cols: Q C N R P E L T Z
tuz: [-2.97 -3.73  2.51  1.47 -1.47 -2.14  2.65  1.45 -1.36]
Lop: [-0.49 -0.01  1.24  0.17 -4.08  1.45  0.82  0.63 -0.84]
zelef: [-1.93  2.52  2.16 -1.64 -6.27  3.43  1.47  0.42  0.31]
nure: [ 1.25  1.90 -0.56 -1.24 -2.69 -0.18  1.71 -2.27  3.58]
goz: [-1.60  0.59 -0.52 -0.24 -2.42  0.29  0.94 -2.08 -0.28]
Naza: [ 2.18  1.70 -4.02  2.21  1.82 -0.73  1.53 -5.79  1.59]
Zov: [-4.65  2.80  3.10 -3.86 -9.13 -4.65  1.68  2.38 -2.07]
rimod: [ 2.56  3.40 -3.75  3.07 -3.07  1.21  3.96 -4.33 -1.46]
Kudoz: [-3.42  1.49 -3.42 -1.17 -6.83 -3.42 -3.42  2.24 -3.74]
Zupa: [-2.73  2.12  1.93 -0.08 -3.42  3.38  2.24  1.00 -1.44]
Zavi: [-0.76  2.15 -3.43 -0.20 -2.08  2.09  3.81 -3.01  0.39]
[-0.76  2.15 -3.43 -0.20 -2.08  2.09  3.81 -3.01  0.39] | Zavi
dup Kudoz:  | [-3.42]
dup Zov:  | [-4.65]
col: [ 2.56 -3.42] | Q
col: [2.51 1.24 2.16] | N
loc: [-1.47] | tuz, 4

cols: W D M J
Tubuv: [1.12 0.62 3.91 6.93]
rutev: [-4.53  5.46  2.31 -6.23]
Luda: [-0.86 -2.84  3.23  5.46]
parem: [ 3.58 -0.85  4.19 -0.85]
Mus: [ 5.04  1.74 -2.43 -5.34]
bapa: [-7.60  1.11  5.47  2.87]
nez: [-7.46 -3.16  0.36  1.33]
tozep: [-5.79 -2.22 -4.98  1.89]
col: [-4.53 -0.86  3.58  5.04 -7.60 -7.46] | W
[-7.60  1.11  5.47  2.87] | bapa
loc: [-0.86] | Luda, 0
common rutev Luda:  | [5.46]
col: [-6.23  5.46 -0.85 -5.34] | J
[-4.53  5.46  2.31 -6.23] | rutev
common Luda rutev:  | [5.46]

cols: A B Y F
vusul: [ 2.36 -1.72  0.28 -3.84]
Lis: [ 2.44  4.06 -1.07 -0.25]
soz: [ 7.45 -0.25  0.94 -1.88]
naze: [4.07 1.16 4.08 4.41]
col: [-1.88  4.41] | F
[ 7.45 -0.25  0.94 -1.88] | soz
loc: [4.07] | naze, 0
common soz Lis:  | [-0.25]

cols: U K V S H X
gunag: [ 7.00  3.33  3.33  3.33  2.39 -3.49]
dami: [ 3.66  2.39  3.33 -3.18  2.39 -3.49]
Rasu: [ 5.73  2.89  3.67  2.27  2.89 -4.69]
zev: [ 3.22  4.17  0.18 -3.19  4.17 -1.81]
gerub: [ 3.67  2.89  3.67  2.27  3.67 -4.09]
mil: [ 5.92  4.59  0.89 -2.24  4.59 -3.52]
dup gunag:  | [3.33]
col: [7.00 3.66] | U
[ 5.92  4.59  0.89 -2.24  4.59 -3.52] | mil
dup gerub:  | [3.67]

cols: gir big bug pom zata zomul Vilu rosal lisi
daboz: [ 0.05  0.04  0.15 -0.05  0.48  3.26  8.99  8.14  2.70]
Sutog: [1.81 0.36 2.59 8.26 9.00 3.32 0.67 0.05 0.10]
Rodi: [ 5.40 -0.06 -0.16  1.36 -0.13 -0.16 -0.01  0.09  0.02]
Gafib: [-0.05  0.06  0.09 -0.09  0.07  0.50  3.24  8.75  8.32]
vilem: [ 8.84  3.09  0.48 -0.07 -0.10  0.00  0.02 -0.07  0.11]
molip: [ 0.36  2.18  7.70  9.12  3.93  0.47  0.09  0.16 -0.17]
lil: [-0.05 -0.05 -0.04 -0.07  0.23  1.16  5.92  9.79  5.40]
Kuf: [0.02 0.05 0.24 0.94 5.35 9.62 6.27 1.20 0.24]
ruf: [ 0.02 -0.01 -0.05  0.06  0.15  0.13  1.82  6.93  9.47]
loc: [1.82] | ruf, 6
dup Rodi:  | [-0.16]
col: [-0.07  0.16  9.79] | rosal
loc: [8.14] | daboz, 7
col: [ 0.67 -0.01] | Vilu
dup Kuf:  | [0.24]
common vilem lil:  | [-0.07]

cols: zon Vegi Kuruz Biga
molug: [ 0.77 -0.38 -0.45  0.99]
mizaf: [-0.93  0.00 -0.45 -3.22]
Darog: [ 2.33 -0.43 -0.46  6.16]
tir: [-4.94  6.41  3.90 -5.05]
sog: [ 0.31  4.49 -0.43  0.30]
common sog Darog:  | [-0.43]
loc: [0.31] | sog, 0
loc: [6.41] | tir, 1
common molug mizaf:  | [-0.45]
[ 0.31  4.49 -0.43  0.30] | sog
col: [ 2.33 -4.94  0.31] | zon

cols: seg gudi Danu rafuv Kobar
tik: [ 0.62 -7.09  1.19 -0.40 -4.77]
niba: [ 3.50 -2.52 -7.59  3.74  1.44]
nane: [ 2.33  1.17 -5.64  1.41  1.41]
pusop: [-2.66  1.13 -2.26  2.33  4.47]
common pusop nane:  | [2.33]
dup nane:  | [1.41]

cols: risi fof mub bori Ziba tafa
Lugu: [ 1.12 -4.46  1.59 -4.42 -2.69 -0.17]
fonem: [ 5.67  0.96 -1.57  4.25  0.21 -1.16]
samid: [-4.17 -2.06 -0.50 -9.27 -0.98 -0.46]
ganid: [ 0.26 -3.65 -0.24 -4.67 -0.72  2.71]
moli: [ 2.81 -0.14  4.38 -5.83 -2.70 -1.21]
Ruka: [ 3.26 -0.06  4.31 -0.68  0.44 -1.35]
peg: [ 0.41 -0.68  3.15 -0.68  1.71  0.00]
petus: [ 1.29  2.37 -0.25 -1.39  2.80 -0.68]
vovek: [ 1.21 -0.06  1.92  3.60  0.86  2.36]
fina: [ 3.26  2.36  4.31 -5.87  2.36  4.00]
duv: [-2.44  0.87  0.66 -7.19 -0.69 -0.24]
dilal: [0.15 1.43 0.48 0.15 1.58 1.15]
dup peg:  | [-0.68]
common peg petus:  | [-0.68]
loc: [-0.25] | petus, 2
dup dilal:  | [0.15]
dup fina:  | [2.36]
common peg Ruka:  | [-0.68]

cols: gib Lopib zute Dum rodom sepor
dimi: [ 0.04 -0.30 -4.49 -8.39  0.04 -8.40]
Bekot: [-4.38 -4.39 -4.06 -8.39 -8.39 -8.39]
Bizud: [-4.38 -1.62 -4.06 -8.39  6.31  0.04]
loc: [-8.40] | dimi, 5
dup dimi:  | [0.04]
common Bekot dimi:  | [-8.39]
dup Bekot:  | [-8.39]

cols: Teda Vebe pobu Zozus Pamum Dur
zutip: [-0.01 -0.42 -2.02 -4.93 -2.30 -5.46]
Lav: [-0.63  6.93 -4.94 -1.15 -2.55  0.15]
pel: [ 0.44 -0.42 -2.02 -4.93 -2.30 -5.46]
lavo: [ 1.52  2.67  1.52  2.36 -2.01 -3.89]
Ribe: [-2.02  2.05 -3.91 -7.18 -3.65 -2.68]
Tur: [ 2.37  0.06  1.40  1.11 -1.97  1.92]
loc: [-3.89] | lavo, 5
col: [-2.02  2.37] | Teda
loc: [-7.18] | Ribe, 3
common pel Ribe:  | [-2.02]
dup lavo:  | [1.52]

cols: Gana kika Samu fomut Rukom Tuti
zit: [ 2.52  3.31  3.36  5.46 -4.90  9.82]
dez: [ 1.88  6.21  1.43  5.85 -2.45  9.61]
dap: [ 4.75  5.68  0.82  4.40 -5.72  8.62]
pobe: [ 3.31  3.25  0.28  7.70 -4.45  8.63]
gabo: [ 2.52  3.51  3.88  5.22 -4.35  6.20]
zaz: [2.79 3.64 3.38 5.03 3.94 9.52]
Rusus: [ 3.95  4.28  4.14  5.87 -0.95  9.50]
Ketu: [ 6.35  3.69  3.93  4.38 -3.58  8.51]
loc: [6.21] | dez, 1
loc: [3.93] | Ketu, 2

cols: ziki kitam loror Zelu rus Roda zege reb
Lamu: [ 0.63 -1.11  7.63  0.27 -0.06 -2.00 -3.46  7.32]
Bak: [-1.19 -3.47  5.67 -0.79  7.31 -2.67 -1.46  4.16]
fur: [-1.26 -2.20  2.00 -0.43  0.24 -0.99 -1.51 -1.88]
Fivit: [ 1.44 -1.26  7.80 -0.84 -1.53 -3.30 -1.92  4.77]
supus: [-1.26 -2.20  2.00 -0.43  0.24 -0.99  2.35 -2.35]
Lumas: [-1.26 -2.20  2.00 -1.25  0.24 -0.99 -1.51 -0.55]
common fur Fivit:  | [-1.26]
loc: [7.32] | Lamu, 7
loc: [-1.11] | Lamu, 1
col: [0.24 0.24] | rus

cols: lusi zeme Nisef Simud davu pib Zemuv
puda: [-1.75  2.55 -0.12  0.35 -0.17 -4.12 -5.33]
git: [ 0.60 -1.65  0.91  0.60  0.60 -2.37  0.60]
Pezug: [-0.99  0.82  0.78  2.43 -5.44 -5.53 -4.91]
rodin: [-3.33 -2.95  1.62  1.37 -3.06 -6.69  0.93]
Bim: [-5.72  0.13  0.18 -6.87 -3.31 -1.48  1.45]
Rudor: [-0.65  2.69 -4.07 -1.72 -2.36 -1.16  7.84]
loc: [-2.36] | Rudor, 4
dup git:  | [0.60]

cols: fatu lev redi zagi nura diluf vuv
Gad: [-4.94  1.63 -0.42 -2.30  0.06 -2.30 -4.82]
Nomu: [ 0.66  0.58  1.11 -0.42 -0.01 -3.23  0.67]
nuvim: [-0.41 -1.22 -0.99 -0.42  0.08 -0.60 -8.15]
keko: [ 0.62 -2.83  0.41 -0.01  0.11  3.27 -0.44]
kip: [ 2.45  1.22  1.22  1.22 -0.75 -2.14  4.64]
fatok: [ 8.72  2.81  0.99  3.35  0.13 -2.44  9.20]
res: [-4.60 -0.63 -0.67 -2.78 -0.26 -0.63 -0.63]
Piba: [-4.43  4.02 -0.02 -1.63  0.44 -1.71 -1.45]
common keko Nomu:  | [-0.01]
common Gad Nomu:  | [-0.42]
dup kip:  | [1.22]
dup res:  | [-0.63]
col: [-4.82  0.67 -8.15 -0.44] | vuv

cols: nov zolo Dop bafa vitav
dufun: [ 5.67 -4.34 -5.55 -8.21 -6.07]
nar: [ 0.17 -0.71 -0.61 -0.71 -0.71]
natir: [-2.44 -2.15 -2.16 -1.91 -1.73]
dup nar:  | [-0.71]
[-2.44 -2.15 -2.16 -1.91 -1.73] | natir

cols: razil rof gev rase
varet: [-4.46 -0.98  2.40  2.46]
mav: [-6.11 -0.80  4.77 -0.54]
pak: [-0.80  2.06 -2.44 -5.02]
Zumir: [-5.96 -1.41  4.90 -0.55]
rok: [ 0.19 -0.19 -7.07 -3.88]
godu: [ 1.66  0.43 -0.85 -4.13]
Matus: [4.83 0.93 0.44 5.57]
Rufo: [-0.79  3.23  0.53  0.25]
Vigug: [-3.49  0.44  5.09 -1.94]
Gam: [-5.06  2.65  3.04  1.42]
common Vigug Matus:  | [0.44]
common pak mav:  | [-0.80]

cols: bemi Tero pusob Gov nulib nes
boguz: [-1.67  0.47  7.81  9.65  0.06 -0.13]
Vuvor: [-0.77 -0.18 -0.13 -2.31 -0.68  2.63]
kos: [ 0.34  0.24  2.63 -0.14  0.47  0.88]
loc: [-2.31] | Vuvor, 3
common kos Vuvor:  | [2.63]
[ 0.34  0.24  2.63 -0.14  0.47  0.88] | kos
common boguz kos:  | [0.47]
common Vuvor boguz:  | [-0.13]
[-0.77 -0.18 -0.13 -2.31 -0.68  2.63] | Vuvor

cols: zaf vulu gizop rada boraf Dat fivi laduf tof fes
Nav: [ 1.42 -6.51 -1.84  1.14  2.98 -3.01  1.98 -4.06 -0.43 -4.25]
Nen: [ 1.42 -6.51 -1.84  1.14 -1.84 -3.01  1.98 -4.06 -1.84  2.05]
toz: [ 3.71  0.37  4.40 -0.91  2.91  0.86 -4.05 -0.39  1.18  5.45]
kag: [-2.18 -2.16  2.63 -9.01 -2.44  4.02 -0.34 -2.66 -3.56 -3.89]
lozu: [ 5.97  0.20 -7.78 -0.60  4.35  5.40 -0.96  2.19 -1.14 -0.05]
dup Nen:  | [-1.84]
loc: [0.86] | toz, 5
loc: [0.37] | toz, 1

cols: bena totur tivek fege Koruz tenob ded kozar kopi
kidob: [-6.07 -1.85  4.86 -3.64 -3.11  3.12  5.07 -5.43  2.85]
loran: [-2.02  3.79  1.08  2.33 -4.44  4.24 -3.07  1.90 -0.29]
Rif: [ 1.71 -0.30  1.32  1.71 -2.83 -2.59  1.71  2.14 -0.30]
[-6.07 -1.85  4.86 -3.64 -3.11  3.12  5.07 -5.43  2.85] | kidob
col: [-0.29 -0.30] | kopi
[ 1.71 -0.30  1.32  1.71 -2.83 -2.59  1.71  2.14 -0.30] | Rif
loc: [2.33] | loran, 3
col: [ 2.85 -0.29] | kopi

cols: por Kug tiru Rilo
Vepad: [-2.32  0.76  0.77  0.83]
Vokas: [ 0.77 -0.71  0.77  0.84]
mado: [-2.32 -1.52  1.62  0.12]
col: [0.84 0.12] | Rilo
common Vepad Vokas:  | [0.77]
loc: [0.83] | Vepad, 3
dup Vokas:  | [0.77]
loc: [0.76] | Vepad, 1

cols: beve Tigi bik Seze tudo tusok Gebeb luza
Pima: [ 5.50 -1.41 -3.92 -1.41 -1.41 -1.50  1.13 -1.41]
ribel: [-5.72 -1.47 -1.51 -2.07  1.04 -1.26  0.17 -1.25]
tupe: [-1.25 -3.04 -0.56  0.07  4.02 -0.80 -1.50  3.60]
lesa: [-5.72 -1.47 -1.51 -2.53  1.04 -1.26 -1.26  0.15]
dup Pima:  | [-1.41]
common tupe ribel:  | [-1.25]
col: [-1.26 -0.80] | tusok
loc: [-0.56] | tupe, 2
loc: [-3.04] | tupe, 1
loc: [-2.53] | lesa, 3
[-5.72 -1.47 -1.51 -2.07  1.04 -1.26  0.17 -1.25] | ribel

cols: nivif tilo patu razit kib
niz: [-0.69 -4.97 -5.70 -3.31 -4.14]
Repaf: [ 5.37 -2.10  5.37  5.37 -2.10]
Gikem: [ 0.58  6.81  0.18  3.44 -2.58]
dal: [3.17 8.59 1.05 8.59 2.83]
dup dal:  | [8.59]
col: [5.37 0.58] | nivif
[ 5.37 -2.10  5.37  5.37 -2.10] | Repaf

cols: palu meve kibem mov fariz kemub Doka
zubo: [-3.42 -3.26 -2.54 -4.93 -4.21 -3.29 -2.22]
Dosip: [-2.22 -3.21 -3.21 -3.21 -2.54 -2.00 -3.21]
bopi: [-4.66  2.77  1.17 -8.11 -8.11 -8.11 -8.11]
pok: [-0.94 -0.84 -3.41 -0.85 -3.28 -0.96 -0.97]
[-2.22 -3.21 -3.21 -3.21 -2.54 -2.00 -3.21] | Dosip
dup bopi:  | [-8.11]
dup Dosip:  | [-3.21]
loc: [-0.85] | pok, 3
col: [-3.21  1.17] | kibem
[-3.42 -3.26 -2.54 -4.93 -4.21 -3.29 -2.22] | zubo
loc: [-3.29] | zubo, 5

